Below is a small trained network, with its code and all its weights. Each question gives an input and a target symbol and asks what happens when units are switched off, that is, made to give their printed mean instead of their output.

import numpy as np


def w(rows, s, z=0):
    codes = np.array(rows[::2]) - 128.0
    scale = np.full(codes.shape[1], s)
    scale[-1] = z or s
    return codes * scale


def norm(h):
    return h / np.sqrt((h * h).mean(-1, keepdims=True) + 1e-5)


def f(y):
    return y / 2 * (1 + np.tanh(0.7978845608 * (y + 0.044715 * y**3)))


def softmax(a):
    e = np.exp(a - a.max(-1, keepdims=True))
    return e / e.sum(-1, keepdims=True)


def log_softmax(a):
    a = a - a.max(-1, keepdims=True)
    return a - np.log(np.exp(a).sum(-1, keepdims=True))


def net(x, mask):
    ids = ['ΔΦΨαβεζηθλμξπστω'.index(c) for c in x.split()]
    T = len(ids)
    res = E[ids] + P[:T]
    u = 0
    for l in range(2):
        r = norm(res)
        for j in range(3):
            rows = slice(2 * j, 2 * j + 2)
            q, k, v = (r @ M[l][rows].T for M in (Q, K, V))
            z = softmax(np.where(np.tri(T) > 0, q @ k.T / 2**0.5, -1e9)) @ v
            o = O[l][rows]
            res = res + np.where(mask[u + j], z, o[:, -1]) @ o[:, :-1]
        u += 3
        y = f(norm(res) @ A[l][:, :-1].T + A[l][:, -1])
        res = res + np.where(mask[u : u + 12], y, B[l][:, -1]) @ B[l][:, :-1]
        u += 12
    return log_softmax(norm(res)[-1] @ U[:, :-1].T + U[:, -1])


Q, K, V, O, A, B = {}, {}, {}, {}, {}, {}
E = w([
[134,158,190,110,87],'Δ',
[119,160,145,1,120],'Φ',
[175,81,88,108,111],'Ψ',
[177,76,134,114,83],'α',
[122,122,92,115,116],'β',
[125,116,84,148,154],'ε',
[132,122,139,179,63],'ζ',
[171,80,88,112,110],'η',
[130,143,133,170,99],'θ',
[172,94,176,119,169],'λ',
[131,153,162,182,132],'μ',
[133,121,118,170,89],'ξ',
[127,119,107,156,38],'π',
[133,139,155,194,66],'σ',
[115,107,58,172,97],'τ',
[117,140,75,72,172],'ω',
],0.023)
P = w([
[139,107,113,225,114],'0',
[112,78,129,127,134],'1',
[179,215,112,145,104],'2',
[138,103,109,195,126],'3',
[80,70,143,128,116],'4',
[181,207,110,139,108],'5',
[137,101,107,190,126],'6',
[2,90,144,119,69],'7',
[189,219,121,125,109],'8',
],0.023)
Q[0] = w([
[197,120,118,165,155],'0.h0',
[75,80,141,67,89],'0.h0',
[84,2,110,216,146],'0.h1',
[121,148,224,187,161],'0.h1',
[118,185,212,136,200],'0.h2',
[55,24,109,141,114],'0.h2',
],0.039)
K[0] = w([
[213,76,118,115,131],'0.h0',
[4,159,123,136,118],'0.h0',
[43,235,100,194,215],'0.h1',
[135,141,221,177,115],'0.h1',
[52,115,155,131,163],'0.h2',
[238,31,155,97,178],'0.h2',
],0.035)
V[0] = w([
[82,185,212,155,197],'0.h0',
[255,52,150,107,141],'0.h0',
[235,104,119,132,139],'0.h1',
[155,116,136,129,121],'0.h1',
[154,109,129,99,133],'0.h2',
[129,107,132,125,136],'0.h2',
],0.0095)
O[0] = w([
[3,171,148,153,99,4],'0.h0',
[217,4,164,106,107,213],'0.h0',
[16,212,108,147,145,204],'0.h1',
[107,148,114,120,143,152],'0.h1',
[131,98,143,112,126,99],'0.h2',
[128,116,132,143,122,130],'0.h2',
],0.0051,0.0033)
A[0] = w([
[34,4,180,132,163,2],'0.n0',
[121,77,104,176,170,245],'0.n1',
[85,82,154,45,158,90],'0.n2',
[104,10,135,127,108,85],'0.n3',
[95,62,176,157,210,219],'0.n4',
[179,132,107,128,123,128],'0.n5',
[137,124,179,153,132,224],'0.n6',
[61,62,97,105,158,161],'0.n7',
[102,75,160,186,131,16],'0.n8',
[111,181,105,131,103,52],'0.n9',
[157,125,95,95,135,130],'0.n10',
[83,129,112,171,192,54],'0.n11',
],0.028,0.0025)
B[0] = w([
[27,126,72,32,147,248],'0.n0',
[164,160,147,191,125,232],'0.n1',
[172,119,252,126,129,169],'0.n2',
[183,69,153,177,55,241],'0.n3',
[105,67,213,183,140,207],'0.n4',
[164,163,160,141,131,205],'0.n5',
[177,146,152,134,84,193],'0.n6',
[124,42,41,137,147,199],'0.n7',
[96,138,159,177,61,230],'0.n8',
[186,133,166,140,120,171],'0.n9',
[147,134,158,148,85,171],'0.n10',
[146,183,163,182,182,179],'0.n11',
],0.035,0.013)
Q[1] = w([
[178,130,168,83,24],'1.h0',
[98,210,160,176,214],'1.h0',
[61,21,178,184,89],'1.h1',
[95,105,158,121,45],'1.h1',
[57,112,77,209,104],'1.h2',
[62,156,127,137,2],'1.h2',
],0.038)
K[1] = w([
[104,163,167,255,57],'1.h0',
[215,97,181,66,184],'1.h0',
[227,166,218,223,99],'1.h1',
[136,113,140,129,51],'1.h1',
[213,184,193,204,111],'1.h2',
[115,114,212,197,41],'1.h2',
],0.034)
V[1] = w([
[78,131,105,171,116],'1.h0',
[127,146,131,123,129],'1.h0',
[181,118,1,145,47],'1.h1',
[187,9,83,176,254],'1.h1',
[188,72,191,10,153],'1.h2',
[124,129,124,147,127],'1.h2',
],0.028)
O[1] = w([
[145,124,140,155,87,190],'1.h0',
[124,133,136,135,131,118],'1.h0',
[172,57,96,93,147,127],'1.h1',
[124,109,101,253,193,47],'1.h1',
[106,150,193,205,72,1],'1.h2',
[132,129,118,116,142,160],'1.h2',
],0.023,0.013)
A[1] = w([
[147,180,150,71,166,9],'1.n0',
[68,102,184,114,252,84],'1.n1',
[150,134,115,77,173,132],'1.n2',
[124,147,81,142,227,53],'1.n3',
[111,180,176,127,107,159],'1.n4',
[56,159,167,103,119,77],'1.n5',
[158,128,123,186,123,130],'1.n6',
[153,129,114,90,83,88],'1.n7',
[30,61,130,122,74,142],'1.n8',
[95,169,23,166,101,176],'1.n9',
[130,55,66,135,100,125],'1.n10',
[145,207,102,106,146,5],'1.n11',
],0.035,0.012)
B[1] = w([
[32,137,100,126,84,155],'1.n0',
[244,203,60,25,158,154],'1.n1',
[143,73,195,151,96,160],'1.n2',
[16,78,112,166,10,146],'1.n3',
[87,62,119,84,175,212],'1.n4',
[228,206,133,144,157,157],'1.n5',
[124,142,77,76,159,214],'1.n6',
[117,169,88,192,160,188],'1.n7',
[26,1,155,101,145,251],'1.n8',
[161,25,146,68,112,149],'1.n9',
[46,112,226,103,155,199],'1.n10',
[76,215,65,135,165,142],'1.n11',
],0.047,0.018)
U = w([
[39,41,187,167,101,127],'Δ',
[109,105,166,45,255,49],'Φ',
[192,91,72,31,159,73],'Ψ',
[147,141,91,17,38,88],'α',
[207,101,177,134,135,109],'β',
[125,191,132,187,81,255],'ε',
[150,218,238,71,131,107],'ζ',
[177,140,98,118,161,152],'η',
[123,125,135,252,240,99],'θ',
[121,62,2,169,92,66],'λ',
[87,196,224,207,151,108],'μ',
[193,115,170,147,44,191],'ξ',
[46,218,94,134,148,252],'π',
[202,110,161,147,123,157],'σ',
[153,151,93,156,146,209],'τ',
[177,148,84,119,151,174],'ω',
],0.01,0.003)

Each question gives the input, a string of symbols that net reads in full, and the target symbol t.
The units are the heads (2 rows each of Q, K, V and O) and the neurons (one row each of A and B). Each row of codes is followed by its name. A weight is (code - 128) times the scale printed after its matrix; where a second scale follows, it is the last column's (O, A, B and U).
mask holds one flag per unit, layer by layer, with each layer's heads first. A switched-off unit (its flag False) gives its mean, the last column of its rows in O or B, instead of its output. The means were averaged over made-up inputs and are rounded, as every weight is.
A unit's drop is (log p(t) with every unit on - log p(t) with that unit switched off) / (log p(t) with every unit on - log p(t) with every unit switched off).
The circuit of an input: a set's keep is (log p(t) with only the set's units on - log p(t) with every unit switched off) / (log p(t) with every unit on - log p(t) with every unit switched off). Starting from the 12 units with the biggest drops (on a tie, the unit counted first), units are removed one at a time, each time the one whose removal leaves the highest keep (on an exact tie, the one counted first), for as long as the keep stays at least 0.8.
units of the circuit, in order: the units of the circuit, biggest drop first
k most important neurons: the k neurons with the biggest drops, biggest first
top k neurons in layer l: the k neurons of layer l with the biggest drops, biggest first
which heads matter: for each layer, one digit per head in row order, 1 if its drop is at least 0.15 and else 0, layers parted by /
input Δ ω τ Φ τ α α, target ξ: units of the circuit, in order => [1.n8, 0.n0, 1.n4]
input ζ ω α, target θ: units of the circuit, in order => [0.n3, 1.h1, 0.n4, 0.n7]
input μ ω ε π Φ ω τ α μ, target Ψ: top neuron in layer 0 => [0.n2]
input μ α μ σ ω Ψ π ω μ, target θ: units of the circuit, in order => [1.h1, 0.n7, 0.n3, 0.n8]
input π σ μ μ ξ λ ω ω τ, target θ: 3 most important neurons => [0.n3, 0.n4, 0.n7]
input θ μ ε, target π: which heads matter => 000 / 000
input π Φ ω θ ε ω, target λ: which heads matter => 100 / 010
input β ε ω λ λ λ, target Φ: 3 most important neurons => [0.n1, 1.n4, 0.n0]
input μ Δ π τ τ μ Δ Δ τ, target ζ: which heads matter => 000 / 011
input μ μ Δ μ ε Δ θ θ π, target ε: 4 most important neurons => [0.n4, 0.n3, 1.n8, 0.n0]
input α μ μ ζ μ μ τ Δ α, target ζ: top 2 neurons in layer 0 => [0.n4, 0.n3]
input μ μ η Ψ ω Δ, target θ: 2 most important neurons => [0.n0, 0.n7]
input α θ Φ ε μ Δ η ε η, target λ: 4 most important neurons => [0.n4, 0.n7, 0.n8, 0.n3]
input μ θ μ ε ω σ, target θ: 2 most important neurons => [0.n3, 0.n0]
input μ Ψ μ μ λ Δ λ μ π, target π: 2 most important neurons => [0.n4, 0.n3]
input μ μ α ζ Δ λ, target ζ: most important neuron => [1.n8]
input ζ ω λ ω μ Δ, target π: 2 most important neurons => [0.n3, 0.n2]
input ξ ε ε α τ μ μ, target ξ: top 2 neurons in layer 1 => [1.n8, 1.n10]
input μ ζ μ, target ξ: top 2 neurons in layer 1 => [1.n2, 1.n8]
input σ σ ε μ, target Φ: 4 most important neurons => [0.n7, 0.n3, 0.n0, 1.n4]
input η ε μ, target λ: 3 most important neurons => [0.n0, 0.n7, 1.n3]
input ω μ Δ ζ ω λ Δ ω Ψ, target θ: most important neuron => [0.n3]
input μ ω μ Ψ Δ π, target ζ: 2 most important neurons => [0.n4, 1.n8]
input λ Δ θ, target ζ: 2 most important neurons => [1.n8, 0.n7]
input μ μ μ π ω α, target θ: top 3 neurons in layer 0 => [0.n0, 0.n3, 0.n7]
input ζ λ Ψ, target Φ: top 2 neurons in layer 1 => [1.n4, 1.n8]
input ε α β ξ, target ξ: which heads matter => 100 / 000
input Δ σ μ, target α: top neuron in layer 0 => [0.n7]
